[128 = 0]
<75> [ 93 132 135 144 134 166 166 108 161 114 140 114 123 126 130 113 131 149
 130 129 125 122 109 143 122 159 129]
<68> [131 129 132 142 144 135 143 118 126 126 132 115 120 140 137 148 119 139
 116 129 134  93 135 114 120 135 119]
<73> [ 99 141 171 113 109 161 135 142 149 140 144 153 133 148 118 120 131 163
 183 133 108 142  97 178 131 132 125]
<68> [150 129 113 150 142 105 125 125 135 121 124 116 114 126 134 132 137 123
  91 129 131 123 155 118 131 121 129]
<69> [147 137 117 126 136 134 116 130 110 126 111 141 131 113 121 113 124 128
 114 130 118 142 134 127 106 112 129]
<73> [144 101 109 129 144 117 129 117  99 133 123 115 127 145 150 167 116 102
 125 130 149  80 157  68 140 163 134]
<73> [103 129 134 132 108  95 136 128 155 120 150  98 126 120 125 133 134 121
 116 116 146 134 105 142 148 103 113]
<75> [119 137 141 134 126 100 141 131 139 125 148  97 122 141 134 164 112 135
 111 122 150  96 113 124 135  93 101]
<69> [144 121 102 109 123 112 106 141 114 131 109 145 137 117 128 117 128 100
 130 134 127 159 139 112 137 126 147]
<73> [163 130 107 122 135 117 101 142 112 132 104 154 128 120 126 113 133 115
 117 137 115 156 155 122 125 119 145]
<73> [162 143  94 158 189 203 149  98 103 109  86 146 121 107 132  93 115 152
  83 145 100 113 162 102  60 164 144]
<75> [154 119 128 121 126 131  97 132  97 142 113 156 133 123 120 114 141 120
 141 126 112 143 150 129 120 135 138]
<68> [116 127 112 143 132 109 149 129 173 114 136 108 114 136 142 132 137 123
 108 137 138 134 136 124 159 141 139]
<68> [121 108 144 148 108 104 117 122 154 134 148 121 116 130 125 117 175 123
 137 116 123 142 146 157 161 152 134]
<73> [105 152 156 138 148 217 167 120 154 125 127 156 124 146 126 103 123 188
 161 147  92 125 112 167  97 167 136]
<69> [106 101 117 144 127 112 151 112 159 121 146  97 117 141 147 144 144 109
 127 127 148 109 141 106 169 178 140]
<69> [167 153 147 135 144 125 111 139 101 137 120 140 121 138 121 145 114 157
 109 129 116 106 139 138  94  75 103]
<69> [143 116 127 130 130 101 120 138 131 137 132 127 119 153 142 155 133 119
 132 134 135 113 154 112 156 138 134]
<69> [112 122 146 138 125 127 144 123 147 130 147 114 120 149 136 147 134 138
 140 127 135 104 126 132 146 146 123]
<75> [130 109 152 140 123 170 112 108 112 142 127 156 129 120 114  91 167 141
 162 117  97 138 145 159 113 180 140]
<68> [139 117 121 134 112  98 101 125 123 129 127 126 128 102 116 105 157 107
 113 113 126 158 140 141 134 118 131]
<75> [116 151  96  64 126 153 130 151  88 121  97 149 166 105 122 124  58 109
 144 143 139 153  73  93  95  85 129]
<73> [186  93  93 115 140  98  74 102   4 139  96 117 150  88 123 151 105  68
  91  97 156  80 159  42  81 110 110]
<68> [123 112 167 131 108 135 109 123 119 148 144 142 128 138 117 123 158 138
 169 113 114 126 132 160 135 149 124]
<75> [126 126 126 106 118 136 116 133 107 134 120 143 142 119 121 120 119 119
 147 127 126 141 115 125 120 124 131]
<73> [ 98 151 147 131 100 112 131 134 165 116 147 114 129 101 105  98 141 142
 116 113 126 170  85 186 126  75 108]
<68> [108 112 158 171 137 129 163 109 177 130 164  98  99 174 150 162 155 154
 136 129 134  75 151 136 164 183 125]
<68> [142 127 104 138 134 105 121 119 117 117 120 110 127 102 126 121 128 109
  86 119 139 131 137 111 118 108 123]
<69> [123 131 134 124 127 149 128 129 129 130 124 144 131 127 123 113 131 137
 144 131 115 141 124 142 122 139 135]
<75> [121 135 116 123 122  78 138 144 150 120 140  97 124 138 140 162 109 113
 104 131 158 119 117 110 156  90 116]
<69> [ 97 103 101 161 140 146 166  88 163 104 135  94 118 111 141 106 152 113
 106 124 139 122 139 109 143 202 149]
<75> [105 125 112 131 131 154 149 120 156 116 124 130 129 118 131 100 136 126
 133 137 121 152 122 132 135 166 150]
[177 158  68 162 199 166 157 127 149 100  81 145 104 127 149 105 113 148
  57 170 103 136 183  97  96 146 161] -> <75>
[129 109 128 155 114  89 116 117 153 126 143 108 114 118 126 115 174 112
 109 113 131 142 152 145 157 141 133] -> <68>
[134 136 102 139 149 120 148 122 134 111 121 105 122 124 140 141 108 123
  87 134 144 110 132  98 121 117 124] -> <68>
[117 108 131 162 122 108 136 116 177 124 148 111 107 136 136 118 177 125
 122 125 125 137 156 148 170 172 144] -> <75>
[159 129 155 153 149 123 127 134 132 144 137 134 104 176 144 167 136 157
 130 138 118  83 169 130 138 137 122] -> <69>
[ 95 136 110 135 126 150 151  98 129 100 127  98 140  73 112  89 119 122
  93 109 139 142  87 131  91 116 115] -> <69>
[111 129 134 122 122 153 134 126 134 127 128 139 134 122 122 109 131 135
 148 129 118 144 113 144 124 143 134] -> <69>
[ 97 122 136 132 123 135 155 123 160 123 146 112 124 144 138 138 130 134
 143 131 137 117 115 131 150 155 131] -> <68>
[105 108  92 138 122  80 146 106 141 105 141  68 128 102 139 142 125  83
  82 112 173 114 119  85 151 128 122] -> <69>
[139 131 141 106 114 137  99 144 106 144 118 164 140 124 113 110 133 130
 159 128 108 157 125 150 120 117 134] -> <68>
[111 159 155 110 118 180 127 131 113 128 122 154 146 104  99  90 113 163
 149 122 103 155  80 176  76  92 111] -> <69>
[140 126 143 152 132 103 126 124 138 131 142 112 112 143 133 148 143 137
 111 122 132 104 147 134 138 120 115] -> <75>
[134 101 133 125 105 108  95 130 124 143 131 144 130 124 122 111 168 105
 154 119 119 156 150 142 156 156 146] -> <75>
[102 106 180  96 107 155 129 137 107 162 151 149 141 182 137 174 116 141
 223 129 129  84 110 127 151 171 124] -> <73>
[143 129 115 121 116  88 104 145 131 129 123 132 128 119 124 122 138 108
 115 127 130 159 137 132 145 100 133] -> <73>
[120 156 115 156 155 165 168 132 197 106 121 138 106 136 136  95 139 165
 107 158 101 158 139 158 130 151 153] -> <73>
[118 134  89  99 125 117 135 146 138 116 113 130 141 117 134 123 103 100
 124 144 141 161 111 103 143 117 146] -> <75>

(26) [130 123 131 129 132 130 131 123 130 132 127 133 130 122 126 123 127 134
 122 125 130 132 128 128 128 119 124]
(26) [126 117 152 111 124 142 128 138 166 130 142 151 131  91 138 128 128 147
 113 112 118 135 130 131 126  99  92]
(26) [138 142 106 158 149 126 157 107  55 121 134 124 124 128  68 105 100 128
 120 167 147 126 126  97 144 138 202]
(24) [128 113 131 141 135 130 123 121 127 137 108 126 140 116 135 118 137 130
 113 120 133 135 114 134 124 115 115]
(24) [134 121 128 137 152 154 111 137 126 136  91 127 154 109 135 133 151 115
 109 122 132 111  71 158 119 120 113]
(20) [159  96 167 154 116 110 124 123 140 148 125  95 182 171 122  90 117 151
 141 145 188  92 145  94 169 101 117]
(20) [124 126 133 134 117 119 105 132 129 127 126 111 128 128 141 127 134 117
 128 132 129 130 126 120 127 137 127]
(29) [114 126 107 113 132 115 131 105 144 138 111 140 102 144 158 137 145 126
 134  94 108 165 145 157  99 131 103]
(25) [117 142 131 110 112 114  96 126 140 122 156 124  95 121 140 131 127 116
 130 131 114 154 151 107 118 146 136]
(26) [136 118 134 120 145 132 114 110 148 148 113 135 134 132 141 117 142 133
 120 112 138 140 120 141 117 111 105]
(29) [135 118 127 142 131 124 151 122 118 133 118 125 144 145 119 119 122 140
 133 129 142 118 133 129 139 118 129]
(20) [124 121 123 130 119 121 162 129 131 125 127 134 131 143 129 133 121 143
 141 118 123 125 149 136 133 122 117]
(26) [101 123 125 132 113 115 133 119 122 117 145 142  93  76 132 122 120 136
 104 119  97 179 153 110 113 122 128]
(20) [133 158 115  70 145 142 131 120 163 132 154 165  95 149 130 150 129 129
 148 111 111 136 144 152 108 136 121]
(29) [143 129 133 127 147 136 141 112 118 135 141 142 132 121  98 108 113 144
 119 140 146 128 131 112 138 111 146]
(25) [144 131 130 129 129 140 132 154 134 127 111 112 164 172 131 146 136 119
 155 135 145  71 103 151 145 139 122]
(24) [147 143 159 110 121 152 101 168 149 117 158 122 151 122 115 139 121 121
 136 156 143  76 106 111 153 133 135]
(29) [141 140 105 119 135 106 126 104 124 142 115 109 124 216 136 130 135 116
 169 126 149 119 150 140 126 155 141]
(24) [139 146 103 123 167 168 159 139 105 125 106 151 143 129 100 150 132 121
 128 131 126  92  77 170 125 132 145]
(29) [124 133 148 113 136 150 113 132 137 122 161 157 111  51 110 119 117 137
  90 136 114 151 119 105 123 107 133]
(26) [118 122 133 140  90 123 153 174 135 106 125 109 152 151 144 157 126 127
 157 128 117  84 134 139 149 141 110]
(26) [160 131 135 114 179 152 114  92 127 157 127 150 137 122  97  97 127 138
 106 136 163 132 104 124 125 101 143]
(29) [115 124 148 142  92 129 108 175 134 105 134 104 143 102 145 146 131 114
 127 140 114 102 112 118 142 140 118]
(24) [131 113 126 147 147 140 123 122 118 139  93 126 148 112 132 121 143 125
 107 121 135 127  92 146 121 115 117]
(20) [154 115 145 141 150 138 138 113 118 144 128 132 157 126  96  96 114 149
 115 144 166 113 120 109 149  98 140]
(25) [146 181 128  85 134 162 139 168 126 101 187 148 119 135  81 160 100 119
 155 168 124  72 121 117 151 156 177]
(24) [142 121 148 125 140 153 118 144 145 134 121 134 157 109 126 128 135 132
 116 130 140 102  94 137 136 109 110]
(25) [117 121 117 134 119 108 135 113 126 131 119 123 115 143 143 126 131 129
 134 114 120 151 151 131 119 132 121]
(25) [128 131 103 138 141 143 199 135 101 118 118 149 139 140  99 142 113 145
 139 126 121 104 125 154 138 122 140]
(24) [126 165 108  64 144 165 144 154 171 119 141 173 107 141 139 184 140 120
 154 102  90 106 112 188 106 143 104]
(25) [124 135 130 118 107 111  96 136 145 126 132 105 120 158 156 139 139 109
 149 127 125 126 140 126 124 153 121]
(29) [123 127 145 140 115 143 115 163 123 111 135 120 143  85 123 136 126 120
 113 145 121 107 100 116 140 129 132]
(20) [133 124 133 130 128 126 134 125 130 131 129 127 135 136 125 122 124 135
 131 129 136 124 134 124 134 122 126]
(25) [157 132 140 119 144 131 118 116 135 144 135 122 146 166 112 112 122 133
 141 143 165 105 130 116 143 123 140]
(24) [115 160 130 108  93 114  52 161 141 107 150  89 103 145 162 159 144  76
 151 147 110 118 124 113 120 189 144]
(20) [136 124 141 133 125 125 103 129 132 133 127 112 140 134 132 119 132 122
 127 137 144 120 122 116 135 129 129]
(25) [125 137 106 137 149 167 211 152  92 105 128 169 139  92  79 149 106 148
 119 134 107  98 102 154 140 114 148]
(20) [122 143 121 102 127 124 117 120 145 128 144 139  99 134 139 138 131 123
 136 118 113 149 146 132 112 139 126]
(26) [139 117 106 180 160 122 181  86  47 134 112 129 137 120  66  84 100 148
 104 154 157 142 129 101 144 111 188]
(29) [127 139 116 121 118 113 110 130 132 128 119 107 122 176 150 143 141 107
 156 125 128 119 134 140 122 158 129]
[140 153 139  92 137 148  95 140 151 127 156 139 119 123 122 138 129 117
 131 139 129 114 115 124 126 137 136] -> (26)
[110  88 147 130 105  93 120  95 171 149 122 132 113 114 174 102 138 155
 113  86 120 193 179 120 110  93  68] -> (24)
[ 85 119 100 134  79  94 187 143 134 104 123 129 100 152 166 164 126 137
 161  91  76 150 185 155 117 145  96] -> (20)
[118 124 114 136 126 131 169 135 118 119 119 140 130 125 123 140 123 138
 132 118 113 124 131 146 129 124 123] -> (20)
[140 144 120 115 138 130 151 119 119 127 149 140 120 152 101 126 110 137
 143 139 137 120 147 120 137 131 153] -> (25)
[111 130 141 134  99 136 167 163 118  95 170 145 120  70 102 137  96 147
 118 145 102 122 147  99 149 119 141] -> (26)
[120  95 130 147 135 119 124 103 136 148  91 129 135 109 154 109 147 138
 103  99 128 164 122 143 110 101  91] -> (24)
[131 137 112 125 159 148 127 118 111 133 112 143 124 111 115 130 136 119
 111 127 124 133  95 147 113 128 141] -> (29)
[116 138 123 116 102 103 102 131 142 123 137 108 106 159 158 142 136 110
 151 123 116 139 154 124 119 158 124] -> (25)
[152 164 132  63 160 152  88 117 170 143 158 155 106 148 125 138 135 117
 140 127 135 124 121 139 112 136 131] -> (20)
[166 125 169 123 152 163  80 146 148 144 127 119 178 117 114 112 135 123
 113 154 173  77  72 118 150 108 125] -> (25)
[119 115 124 135 140 139 148 121 126 131 115 149 127  90 127 124 131 141
 104 112 115 148 117 143 117 106 112] -> (29)
[136 155 160  85 132 144  82 127 150 122 202 155  91  64 100 112 105 132
 101 155 125 153 142  72 128 120 156] -> (29)
[100 135  93 139 107 129 185 163 110  98 108 130 125 143 139 176 130 120
 154 112  86 106 126 172 125 154 121] -> (25)
[111 151 110 133 109 114 124 138  97 104 147 114  99 128 120 142 118 106
 138 148 108 134 141 109 127 166 168] -> (26)
[114 103 133 188 110 118 119 143  86 117  96  90 154  93 131 116 133 116
 103 144 131 124  99 111 139 130 138] -> (20)
[137 148 122 113 130 122 103 124 128 130 137 115 118 166 129 133 131 109
 149 140 138 118 132 123 127 154 148] -> (29)
[122 167 136  93 111 148  96 174 141  98 176 132 105 101 123 163 121 102
 136 152 101 105 116 115 131 162 150] -> (25)
[127 126 151 114 106 115 120 128 153 125 165 131 115 119 130 118 113 143
 130 131 128 142 167  96 137 119 121] -> (29)
[130 124 115 156 141 128 133 118  90 130 104 115 138 126 114 118 130 120
 117 139 138 126 107 128 129 132 151] -> (24)
[139 121 141 131 137 143 149 133 129 130 134 141 147 114 108 119 117 147
 120 134 140 112 122 124 143 105 126] -> (26)

<278> [131 145 136 128 108 165 150 118 134 113 112 124 120 120 135 142 115 111
  98 123 146 116 135 122 158 150 145]
<275> [118 146 126 115 112 131 155 118 140 116 124 108 117 143 132 107 142 128
 139 124 134 140 100 114 131 126 128]
<274> [122 126 144  95 109 134 122 129  90  72 149 148 132 133 127 134 122 128
 151 141 118 114 117 137 109 123 143]
<281> [135  85 143 138  99 131 135 157  89 127 130 186 141 126 151 135 162 162
 135 151 121  95 104 170 139 149 152]
<278> [125 136 108 136 116 140 162 121 137 123 125 106 138 138 140  93 145 131
 129 120 146 148 122 104 143 125 127]
<278> [119 108 127 147 126 109 129 135 123 139 136 114 135 147 138  92 148 145
 159 113 128 139 118 130 106 106 115]
<274> [122 158 147  78 109 135 132 117 117  67 142 123 135 133 113 116 110 112
 156 148 131 124 119 129 111 137 143]
<281> [120 105 105 135 139 149 107 126 106 102 138 141 125 115 136 165 135 144
 102 126 124 135 148 100 143  98 115]
<281> [110 134 126 132 112 134  99 147 146 105 109 154 114 123 159 152 178 180
 130 179 130 157 107 128 176 109 117]
<278> [121 122 130 111 151 108  80 129 130 115 140 139 138 116 106 142 125 141
 143 153 122 137 143 132 116 115 110]
<274> [112  91 160 141 119 132 131 145 132 137 116 101 102 137 135 135 162 157
 145 111 122 111 105 128 106 114 121]
<274> [120 158 138 135 116 152 143 128 157 131  97  98  80 133 151 156 133 123
 105 117 125 136 112 109 149 118 131]
<275> [163 164  41 110 166 128 162 115 129 146 141 152 151 105 116 141 111 102
  69 148 117 158 148  83 166 141 134]
<281> [139 122 137 129 119 130 155 131 103 132 138 123 128 139 131 117 111 107
 133 103 117 104 124 137 100 135 147]
<274> [135  87 133 147 119 127 119 129 106 146 131 182 156 117 125 128 134 140
 117 133 142 100 133 166 149 160 135]
<278> [103  96 129 110 129 135  97 109 125  99 134 150 126 117 108 154 153 157
 121 138 139 127 117 119 148 122 106]
<275> [117 144 116 103 141  82 100 106 139 130 145 148 139 138 105 103 127 128
 157 143 125 154 106 140 121 124 106]
<278> [115 127 149 143 123 116 112 134 141 147 114 123  93 141 144 142 138 138
 136 115 114 129 105 141 122 110 119]
<278> [129 153 135 132 144  79  89 119 167 173 120 147 139 129 110 106 113 120
 147 147 134 146 126 169 135 147 112]
<274> [107 117 186 125 113 161 104 137 144  91 109  85 112 119 122 148 131 143
 145 131 147 109 146 128 115 124 125]
<281> [111 140  90 142 139 107  95 106 129 135 133 158 105 140 148 145 134 134
 111 117 114 169 111 116 157  86  98]
<281> [104 131 138 122 129  75  79 115 175 157 116 165 133 133 112 106 165 165
 160 168 142 156  86 168 157 142  95]
<278> [133 115 130 135 130 140 135 127 114 141 124 140 104 124 133 166 119 118
  97 106 113 105 123 128 131 129 136]
<275> [118 113 175 113 115 136 107 150 124 108 116 134 103 122 130 167 144 152
 142 149 115 101 111 149 116 129 137]
<281> [133 212 116 125 149  95 117 111 188 171 105 106  93 139 130 128  93  88
 118 127 115 170 119 126 140 122 116]
<274> [130 118  91 131 142 126  81 122  71  88 165 185 148 121 140 155 102 124
 114 132 111 141 162 125 134  91 121]
<275> [118 123 131 123 120 119 131 117 124 114 141 116 146 142 120  87 131 129
 159 119 141 135 123 129 111 124 120]
<278> [119  72 116 128 134 121 121 117  96 124 152 154 149 125 110 124 146 148
 130 115 132 114 123 127 121 125 114]
<275> [117  93 172 176 119 136 101 133 138 154 110 112 126 129 134 122 124 135
 135  98 151 106 152 157 122 131 119]
<274> [129  95 136 125 129 126 105 142  92 105 148 154 150 121 125 134 130 144
 144 141 122 112 143 144 111 122 131]
<275> [112 132 137 109 121 135 112 106 152 106 121 131 140 118 105 122 138 138
 130 149 159 135 126 128 155 147 115]
<278> [ 99 110 120 135 129 133 115 130 133 104 130  96 109 140 143 128 167 164
 144 119 127 156 116  91 123  76  99]
<278> [108 125 133 133 119 129 104  93 158 132 115 147 137 122 111 119 135 135
 117 130 167 137 124 141 174 151 107]
<274> [116 128  98 121 126  91 154  95 135 155 141 137 128 156 119  81 148 127
 142 104 129 150  75 124 130 128 109]
<275> [146  82 129 169 130 150 143 156 103 142 131 118 160 117 139 115 131 138
 123 114 139 104 171 130 115 133 140]
<275> [127 132 115 181 130 115 111 126 149 175 111 138 126 135 154 115 130 131
 115 112 139 150 137 142 158 119 113]
<281> [138 117 117 141 110 135 125 132 114 126 127 185 162 116 140 121 138 142
 115 158 147 124 135 156 172 158 141]
<274> [132 144 141 121 122 148 116 142 135 103 117 128 131 113 133 147 124 133
 124 160 134 127 148 130 142 135 139]
<274> [102  77 170 154 127 133 110 127 143 143 116  86 113 133 116 124 149 152
 146  92 145 109 129 129 104 116 104]
<281> [118 147 117 114 137 145 100 104 125  82 141 116 138 120 116 135  99 111
 121 127 142 147 165 101 134 108 115]
<281> [128 142 159 116 116 140 133 156 176 124  97 103 137 111 122 119 162 159
 147 185 151 129 127 136 145 159 136]
<275> [124 179 125 127 127 123  96 122 131 126 116 158  71 136 160 187 101 107
 100 127  93 145 111 136 152 100 129]
<275> [138 143  82  88 140 124 142 113 103  88 163 144 168 122 108 107 117 115
 131 150 128 147 139 101 126 129 131]
<281> [134 124 124 144  96 139 166 136 129 131 120 140 157 134 146  82 155 142
 137 142 154 128 116 142 155 157 144]
[123 128  77 138 160 126 138 121 139 152 126 108  91 130 139 162 147 135
  89 103 102 159 117  71 138  82 103] -> <278>
[140 172 102 145 118 120 153 114 130 149 126 138 123 147 153 103 102  93
 115 108 125 148 120 133 146 130 138] -> <281>
[129 127 139 129 120 132 132 134  95 107 143 118 120 143 142 126 108 112
 143 104 111 117 131 129  94 106 139] -> <275>
[150 127 144 130 131 104 126 141 153 181 111 165 153 110 108 120 129 130
 126 165 138 106 125 181 146 191 142] -> <281>
[133 111 136 107 124 135 136 151 111 105 134 134 136 119 126 139 149 150
 141 157 118 113 121 128 115 133 141] -> <275>
[130 135 135 135 104 168 179 144 147 129  97  99 100 127 153 142 159 141
 105 128 134 121 107 105 154 138 147] -> <275>
[108 116 172 103 102 147 134 119 111  74 139  96 126 140 115 111 123 124
 165 111 140 105 121 128  91 126 134] -> <275>
[123 124 132 112 148 135  82 124 115  99 138 139 121 109 113 176 106 125
 115 137 117 124 156 120 123 110 119] -> <281>
[134  97  74 104 165 108 121 108 110 133 160 165 163 109  88 133 137 137
 108 140 125 136 134 106 135 133 109] -> <278>
[115 107 142 117 132  99 111 111 122 133 144 134 133 139 104 108 126 128
 156 113 128 120 110 146 101 129 113] -> <281>
[136  62 119 132 154 172 137 139 115 116 134 101 162  87  95 153 144 151
  97 128 150  99 184  86 124 139 123] -> <281>
[125 109  97 140 136  97  99  87 112 149 152 194 169 128 107 100 112 118
 119 117 149 136 133 157 156 147 108] -> <281>
[116 111 150 155 115 131  99 132 129 125 121 135 135 130 140 120 134 143
 141 127 145 127 140 150 136 123 120] -> <275>
[129 138 128 129  93 154 138 119  96 107 122 187 101 130 161 170 120 118
  90 125 118 110 102 147 171 138 154] -> <274>
[140 113 114 157 109 170 197 168 133 139 103  91 118 128 170 126 181 160
 109 130 130 127 119  92 146 125 148] -> <281>
[118 120 123 101  97 127 142 143  83  55 162 135 163 148 144  77 158 156
 189 157 129 141 110 124 103 106 138] -> <275>
[123 144 121 135 124 142 139 111 111 124 129 120  82 144 149 160 101  97
  99  79 105 126 117 109 124  99 131] -> <274>
[121 132 139 132 142 105 114 108 154 164 121 117 115 133 107 124 113 113
 129 105 130 127 121 139 119 134 111] -> <275>
[143 170 124 134 122 134 163  98 177 174  99 125 134 121 112 106 103  89
  93 121 161 127 129 140 173 189 139] -> <274>

[35] [131 147 156  95  79 153 127  98 104 118 143 132 129 110 119 128 137 100
 156 111 130 140 110 150 120 115 160]
[39] [110 149 128 142 129 111 160 121 122 164 122 126 123 128 150 116 125 143
 119 117 124 135 141 143 134 127 127]
[35] [153 105 162 121 126 132 119 141 142  96 143 102 118 143 129 133 121 118
 126 144 102 114 129 139 115 138 138]
[39] [109  86 115 104 112 143 118 135 165 106 177 134 151 144 140  97 154 135
 143 130  93 115 120 161  86 162 113]
[35] [143  92 139 160 130  82  87 144 158 105  94 121 147 121 131 165 154 140
  98 112  99 127 104 146 124 175 135]
[37] [130 130 119 124 125 135 113 123 136 105 109 125 133 129 130 123 138 129
 154 135 136 128 108 115 116 111 125]
[36] [140 127 115 124 120 129 130 119 131 165 135 147 133 143 122 118 130 113
 110 112 134 134  91 122 122 112 127]
[37] [140 114 133 133 117 119 121 129 139 136 150 138 137 138 119 131 131 122
 109 110 110 131 119 143 124 154 134]
[39] [113 117 124  97 140 167 107 142 121 109 130 135 148 142  88 149 119  98
 130 147 153 106 126 107 120 124 100]
[37] [118 100  88 143 105  94 121 119 146 187 157 179 155 111 136 118 165 141
  84  75 108 150  96 161 126 171 132]
[35] [140 157 133 121  90 142 135  96 131 118 155 137 133 144 124  97 129 118
 172 106 123 148 112 136 113 120 147]
[37] [132 114 143 120 126 131 116 136 123 123 134 129 133 125 112 151 126 113
 109 126 124 121 129 135 131 144 131]
[36] [104 135 161 115 112 118 135 120 124 136  78 103 135 120 156 143 149 122
 124 125 120 117  96 160 107 113 132]
[36] [128 120 135 130 142 125 136 139 120 125 130 116 110 113 138 133 121 138
 119 144 125 122 155 128 141 129 132]
[36] [112 130 112 113 123 141 126 120 148  98 105 111 130 132 162  93 151 145
 180 149 128 122 103 125  93  94 117]
[39] [141 190  99 166 131 104 145  98 110 187  83 154 128 137 120 123 115 129
 125  94 170 161  98  88 155  87 130]
[39] [116 138 168 132 118 102 144 124 102 168  95 117 126 107 138 166 130 118
  82 108 121 127 124 163 142 136 146]
[37] [116 134 158 117 121 126 137 127 103 141 110 117 122 106 131 155 127 117
 109 127 130 122 134 147 138 125 140]
[36] [123 117 116 126 154 131 143 141 128 121 118 108  98 111 163 109 128 153
 137 165 130 117 148 115 131  99 122]
[36] [126 108 140 115 124 123 127 132 108 134 116 121 109  80 146 147 142 131
 107 136 126 125 131 143 141 121 148]
[39] [ 79 148 121 110 129 141 132 124 112 169  99 147 167 144 103 150 130 103
 109 111 158 117 107 130 119 125  93]
[39] [112 120 142 105 120 141 108 131 117 136 108 137 156 130  98 166 135  95
 104 119 142 114 100 135 120 134 117]
[35] [107 170  91 150 130 120 142 109 105 151 125 159 133 104 118 122 123 147
 144 106 159 156 157 111 160 130 127]
[35] [131 133 156 104  96 141 122 112 110 115 131 124 127 107 125 139 137 109
 140 120 125 132 117 149 124 123 154]
[35] [ 94 131 155  72 105 154 148 114  88 153  94 110 113  82 161 136 149 109
 127 144 143 112 102 155 116  73 141]
[39] [118  78 126  96 106 147  77 137 158  76 139 134 165 128 114 138 166 114
 143 130 110 111  91 148  88 158 118]
[37] [107 124 116 111 130 138 137 128 114 139 125 132 121 102 141 124 137 134
 129 138 139 124 134 130 131 112 125]
[35] [114 136 137 141 128 104 133 125 114 126  91 114 117  87 155 144 141 150
 127 128 127 134 142 142 144 128 143]
[39] [103 144 107 131 137 132 138 125 131 131 119 132 138 136 133 113 129 140
 147 131 140 128 136 120 122 122 108]
[37] [123 121 130 120 121 128 108 127 124 120 104 131 140 113 121 149 143 119
 126 124 136 126 107 129 125 127 130]
[36] [149 122 122 131 137 136 139 134 135 134 169 132 114 149 121 108 108 127
 123 135 121 128 144 117 132 129 127]
[37] [120 121 135 119 112 123 146 122 121 159 149 133 122 113 145 120 136 129
 109 116 113 131 129 158 127 135 141]
[37] [154 150 149 144 137 130 120 128 140  86 108 102 126 166 115 130 106 122
 158 140 129 126 128 104 122 118 126]
[36] [128 121 155 113 112 130 132 125 126 125 129 113 124 123 141 131 135 120
 126 129 112 122 120 153 116 128 141]
[35] [154 111 140 110 104 148 100 125 141 111 166 144 149 157  88 134 126  92
 127 112 119 127  99 131 110 148 133]
[36] [143 112 136 138 132 123 111 141 102 113 166 146 118  85  91 169 113 126
 100 120 127 139 187 130 176 179 152]
[120 159 132 151 124  99 110 114 113 122  45 122 138  97 131 164 145 135
 136 113 152 142 105 119 143 114 139] -> [39]
[160 115 147 130 123 133 127 132 163  99 157 107 123 177 135 100 119 124
 146 138  96 120 115 132  98 131 130] -> [35]
[118 154 159 147 137 114 143 132 130 137 114 113 143 168 113 146 104 119
 112 116 121 121 143 139 127 151 115] -> [36]
[132 139 171 103 106 145 143 117 103 105 133 100 102 103 144 129 124 119
 151 142 120 126 145 150 128 109 159] -> [35]
[126 119 120 125 146 132 141 139 144 138 127 117 121 153 145 108 123 133
 124 147 124 113 121 120 112 110 109] -> [35]
[144 125  89 157 187 126 149 156 127 142 154 133  93 137 124 110  88 156
 112 161 144 126 189  77 166 120 107] -> [36]
[107 147 139 140 142 112 164 131  98 173 124 127 114 112 135 143 110 136
  92 122 133 129 169 140 158 135 130] -> [37]
[121 108 125 112 102 130 111 121 144 146 139 149 160 141 118 130 152 109
 111 101 116 126  82 152 102 147 123] -> [39]
[120 145 189 126 111 117 147 124 129 143 114 100 141 165 130 147 118 105
 107 111 102 115 117 170 108 144 132] -> [36]
[ 86 146  68 133 143 123 136 118 117 154  82 148 131  88 156 111 153 161
 148 132 166 139 121 105 137  91 108] -> [37]
[132 157 154 151 143 113 137 131 114 129  97 111 125 140 115 155 103 124
 117 126 136 128 149 120 147 132 128] -> [37]
[ 95  94 119  99 178 149 129 168  91 163 110 131 118  97 111 175 114 113
  63 167 163  92 156 107 156 114  95] -> [35]
[123 133 147 122 130 128 136 131 109 149 119 125 126 125 120 150 118 113
 102 125 134 122 132 134 138 127 130] -> [39]
[123 113 175 123 104 102 106 127 115 128  82 114 140  93 132 184 154 112
  92 108 112 123 100 170 129 150 154] -> [39]
